Below are the code and all the weights of a small trained network. Each question names an input and a class and asks about switching units off, where a switched-off unit gives its printed mean instead of its output.

import numpy as np


def w(rows, s, z=0):
    codes = np.array(rows[::2]) - 128.0
    scale = np.full(codes.shape[1], s)
    scale[-1] = z or s
    return codes * scale


def f(y):
    return np.maximum(y, 0)


def log_softmax(a):
    a = a - a.max(-1, keepdims=True)
    return a - np.log(np.exp(a).sum(-1, keepdims=True))


def net(x, mask):
    res = np.array(x, float).reshape(1, 6) / 4 @ E
    y = f(res @ A[0][:, :-1].T + A[0][:, -1])
    res = res + np.where(mask, y, B[0][:, -1]) @ B[0][:, :-1]
    return log_softmax(res[-1] @ U[:, :-1].T + U[:, -1])


A, B = {}, {}
E = w([
[85,76,234,104,247,147,110],'x0',
[197,243,233,113,139,206,159],'x1',
[230,106,152,95,56,144,152],'x2',
[87,141,80,76,137,115,150],'x3',
[173,174,114,90,146,151,1],'x4',
[171,96,32,92,116,210,98],'x5',
],0.0091)
A[0] = w([
[159,94,153,70,122,129,115,223],'n0',
[85,92,110,176,134,86,133,178],'n1',
[155,47,78,96,127,103,119,117],'n2',
[141,154,127,114,174,167,123,166],'n3',
[130,179,108,152,67,101,129,189],'n4',
[111,148,171,113,95,150,201,186],'n5',
[91,100,108,176,123,118,133,174],'n6',
[127,118,188,158,167,162,142,130],'n7',
[152,155,125,130,150,145,54,128],'n8',
[104,143,138,129,192,127,169,170],'n9',
[85,169,160,150,94,161,97,101],'n10',
[113,98,119,161,204,108,148,154],'n11',
[108,136,59,199,110,150,134,137],'n12',
[140,138,183,124,118,178,132,139],'n13',
[152,158,156,90,132,146,98,108],'n14',
[111,192,169,126,99,142,180,227],'n15',
[143,64,72,188,152,132,125,177],'n16',
[163,126,106,119,125,163,8,251],'n17',
[124,125,173,128,139,134,185,165],'n18',
[171,126,131,50,132,129,104,232],'n19',
[154,86,59,97,67,127,127,253],'n20',
[107,149,234,131,162,104,101,228],'n21',
],0.015,0.0045)
B[0] = w([
[67,117,136,126,167,160,106,179],'n0',
[137,96,73,80,157,23,157,210],'n1',
[39,68,156,88,50,116,111,192],'n2',
[141,132,152,192,146,106,82,177],'n3',
[128,169,92,134,96,159,147,195],'n4',
[121,111,139,226,140,141,193,209],'n5',
[173,76,53,56,128,30,155,186],'n6',
[228,65,202,138,214,146,145,202],'n7',
[160,185,64,160,164,127,54,186],'n8',
[117,119,134,182,132,83,164,197],'n9',
[115,127,158,156,129,157,82,163],'n10',
[84,86,125,111,131,44,178,200],'n11',
[227,105,76,124,33,68,136,176],'n12',
[131,152,171,153,175,148,123,194],'n13',
[158,119,113,181,116,94,64,179],'n14',
[138,191,141,255,171,139,151,224],'n15',
[145,92,78,48,83,135,115,191],'n16',
[124,206,89,51,164,164,44,226],'n17',
[116,70,173,160,129,124,183,198],'n18',
[92,162,101,188,185,247,84,190],'n19',
[123,139,75,113,11,229,109,213],'n20',
[141,65,130,163,242,117,109,255],'n21',
],0.0077,0.016)
U = w([
[37,70,99,94,57,250,104,146],'0',
[161,86,225,207,171,159,151,181],'1',
[139,92,161,131,115,77,105,55],'2',
[82,221,55,232,47,176,254,203],'3',
[151,86,66,67,36,95,91,11],'4',
[61,43,107,123,197,52,161,147],'5',
[130,225,96,146,152,186,12,207],'6',
],0.009,0.0011)

Each question gives the input, the list of numbers given to net, and the class t.
The units are the neurons (one row each of A and B). Each row of codes is followed by its name. A weight is (code - 128) times the scale printed after its matrix; where a second scale follows, it is the last column's (A, B and U).
mask holds one flag per neuron, in row order. A switched-off neuron (its flag False) gives its mean, the last column of its row in B, instead of its output. The means were averaged over made-up inputs and are rounded, as every weight is.
A unit's drop is (log p(t) with every unit on - log p(t) with that unit switched off) / (log p(t) with every unit on - log p(t) with every unit switched off).
The circuit of an input: a set's keep is (log p(t) with only the set's units on - log p(t) with every unit switched off) / (log p(t) with every unit on - log p(t) with every unit switched off). Starting from the 12 units with the biggest drops (on a tie, the unit counted first), units are removed one at a time, each time the one whose removal leaves the highest keep (on an exact tie, the one counted first), for as long as the keep stays at least 0.8.
circuit, biggest first: the units of the circuit, biggest drop first
top k neurons: the k neurons with the biggest drops, biggest first
drop when u is switched off: that unit's drop, to one decimal
input [3,-4,3,-3,3,3], class 0: top neuron	(n2)
input [1,-4,5,-6,4,1], class 6: top 4 neurons	(n17 n8 n18 n11)
input [-5,-1,-8,8,-3,-2], class 4: circuit, biggest first	(n12 n21 n6)
input [-6,-4,-1,7,6,6], class 0: top 4 neurons	(n20 n2 n19 n1)
input [2,3,3,3,2,0], class 6: top 2 neurons	(n19 n11)
input [6,-1,-1,-7,8,-6], class 6: top 3 neurons	(n17 n8 n5)
input [7,-7,-4,4,8,6], class 6: top 2 neurons	(n17 n8)
input [-8,-1,2,-8,3,7], class 0: top 2 neurons	(n20 n2)
input [1,3,2,-5,-1,4], class 6: top 3 neurons	(n21 n11 n9)
input [-3,1,-1,-4,-5,-1], class 3: drop when n21 is switched off	0.1
input [-1,-5,5,-5,4,-6], class 4: drop when n15 is switched off	0.4
input [6,-7,3,0,5,1], class 0: drop when n2 is switched off	0.2
